Here is a tiny trained network, its code and every weight. The questions are about switching its units off for an input and a class, where a switched-off unit gives its printed mean instead of its output.

import numpy as np


def w(rows, s, z=0):
    codes = np.array(rows[::2]) - 128.0
    scale = np.full(codes.shape[1], s)
    scale[-1] = z or s
    return codes * scale


def norm(h):
    return h / np.sqrt((h * h).mean(-1, keepdims=True) + 1e-5)


def f(y):
    return y / 2 * (1 + np.tanh(0.7978845608 * (y + 0.044715 * y**3)))


def log_softmax(a):
    a = a - a.max(-1, keepdims=True)
    return a - np.log(np.exp(a).sum(-1, keepdims=True))


def net(x, mask):
    res = np.array(x, float).reshape(1, 5) / 4 @ E
    u = 0
    for l in range(2):
        y = f(norm(res) @ A[l][:, :-1].T + A[l][:, -1])
        res = res + np.where(mask[u : u + 6], y, B[l][:, -1]) @ B[l][:, :-1]
        u += 6
    return log_softmax(norm(res)[-1] @ U[:, :-1].T + U[:, -1])


A, B = {}, {}
E = w([
[128,121,118,128],'x0',
[126,126,128,126],'x1',
[166,48,192,254],'x2',
[177,69,235,57],'x3',
[143,82,72,120],'x4',
],0.0077)
A[0] = w([
[200,125,21,163,73],'0.n1',
[148,145,101,125,48],'0.n2',
[144,8,107,71,208],'0.n3',
[144,156,85,68,213],'0.n4',
[133,160,104,57,2],'0.n5',
[176,186,130,169,192],'0.n6',
],0.012,0.005)
B[0] = w([
[25,192,220,160,193],'0.n1',
[104,160,61,234,113],'0.n2',
[79,202,254,127,240],'0.n3',
[92,26,193,175,254],'0.n4',
[184,20,121,35,165],'0.n5',
[29,153,190,86,189],'0.n6',
],0.0067,0.0054)
A[1] = w([
[11,155,235,141,149],'1.n1',
[183,63,106,247,112],'1.n2',
[71,112,25,2,132],'1.n3',
[101,186,26,193,153],'1.n4',
[165,71,154,253,1],'1.n5',
[105,68,200,97,144],'1.n6',
],0.0096,0.0021)
B[1] = w([
[100,91,57,168,251],'1.n1',
[163,72,150,110,137],'1.n2',
[158,35,141,147,165],'1.n3',
[105,185,250,56,160],'1.n4',
[162,83,122,79,147],'1.n5',
[99,193,89,169,183],'1.n6',
],0.014,0.013)
U = w([
[99,107,125,148,183],'0',
[98,114,121,142,171],'1',
[97,174,252,117,128],'2',
[187,59,161,82,170],'3',
[95,119,96,155,81],'4',
[150,172,59,126,2],'5',
],0.019,0.0087)

Each question gives the input, the list of numbers given to net, and the class t.
The units are the neurons (one row each of A and B). Each row of codes is followed by its name. A weight is (code - 128) times the scale printed after its matrix; where a second scale follows, it is the last column's (A, B and U).
mask holds one flag per neuron, layer by layer. A switched-off neuron (its flag False) gives its mean, the last column of its row in B, instead of its output. The means were averaged over made-up inputs and are rounded, as every weight is.
A unit's drop is (log p(t) with every unit on - log p(t) with that unit switched off) / (log p(t) with every unit on - log p(t) with every unit switched off).
The circuit of an input: a set's keep is (log p(t) with only the set's units on - log p(t) with every unit switched off) / (log p(t) with every unit on - log p(t) with every unit switched off). Starting from all 12 units, units are removed one at a time, each time the one whose removal leaves the highest keep (on an exact tie, the one counted first), for as long as the keep stays at least 0.8.
units of the circuit, in order: the units of the circuit, biggest drop first
top k neurons: the k neurons with the biggest drops, biggest first
k most important neurons of layer l: the k neurons of layer l with the biggest drops, biggest first
drop of u: that unit's drop, to one decimal
input [-4,-2,-5,-7,2], class 2: top neuron : [1.n4]
input [-3,2,-5,-6,-5], class 2: 3 most important neurons of layer 0 : [0.n3, 0.n1, 0.n2]
input [-6,-1,8,-5,-5], class 3: top 3 neurons : [0.n3, 1.n5, 1.n2]
input [7,1,5,-8,8], class 2: units of the circuit, in order : [1.n4, 1.n1]
input [0,3,-5,6,5], class 2: 2 most important neurons of layer 0 : [0.n3, 0.n5]
input [-4,-5,-5,2,-6], class 4: top 2 neurons : [0.n4, 1.n6]
input [2,-7,-8,-7,8], class 3: 4 most important neurons of layer 1 : [1.n3, 1.n6, 1.n1, 1.n4]
input [-1,-1,-8,-1,-2], class 3: 3 most important neurons of layer 0 : [0.n3, 0.n1, 0.n5]
input [-7,6,7,-8,6], class 2: units of the circuit, in order : [1.n4, 0.n4, 1.n1]
input [1,-3,7,2,0], class 3: top 3 neurons : [1.n5, 0.n1, 1.n2]
input [1,-2,-6,-2,1], class 3: top 2 neurons : [1.n3, 0.n3]
input [0,-4,8,1,7], class 3: top 2 neurons : [1.n5, 1.n2]
input [1,5,-6,-8,-6], class 2: top 3 neurons : [1.n4, 0.n3, 1.n1]
input [1,-5,6,-5,-2], class 3: top neuron : [0.n3]
input [-2,3,-8,-8,-2], class 2: 2 most important neurons of layer 0 : [0.n3, 0.n2]
input [0,-1,-4,6,-7], class 4: 2 most important neurons of layer 1 : [1.n4, 1.n6]
input [-7,-2,-8,6,0], class 3: top 4 neurons : [0.n5, 0.n1, 1.n1, 1.n3]
input [6,4,7,0,-4], class 3: top 2 neurons : [1.n5, 0.n1]
input [5,6,-7,1,-1], class 3: 4 most important neurons of layer 0 : [0.n5, 0.n1, 0.n3, 0.n6]
input [-8,0,-4,5,-6], class 0: units of the circuit, in order : [1.n4]
input [-2,2,0,-8,-4], class 2: 2 most important neurons of layer 1 : [1.n4, 1.n6]
input [4,-1,-7,2,-1], class 3: 2 most important neurons of layer 0 : [0.n5, 0.n1]
input [3,1,-3,-6,0], class 2: top 2 neurons : [1.n4, 0.n3]
input [6,3,-1,-7,-3], class 2: 2 most important neurons of layer 1 : [1.n4, 1.n6]
input [-3,3,-2,-1,-8], class 4: drop of 1.n4 : 0.1
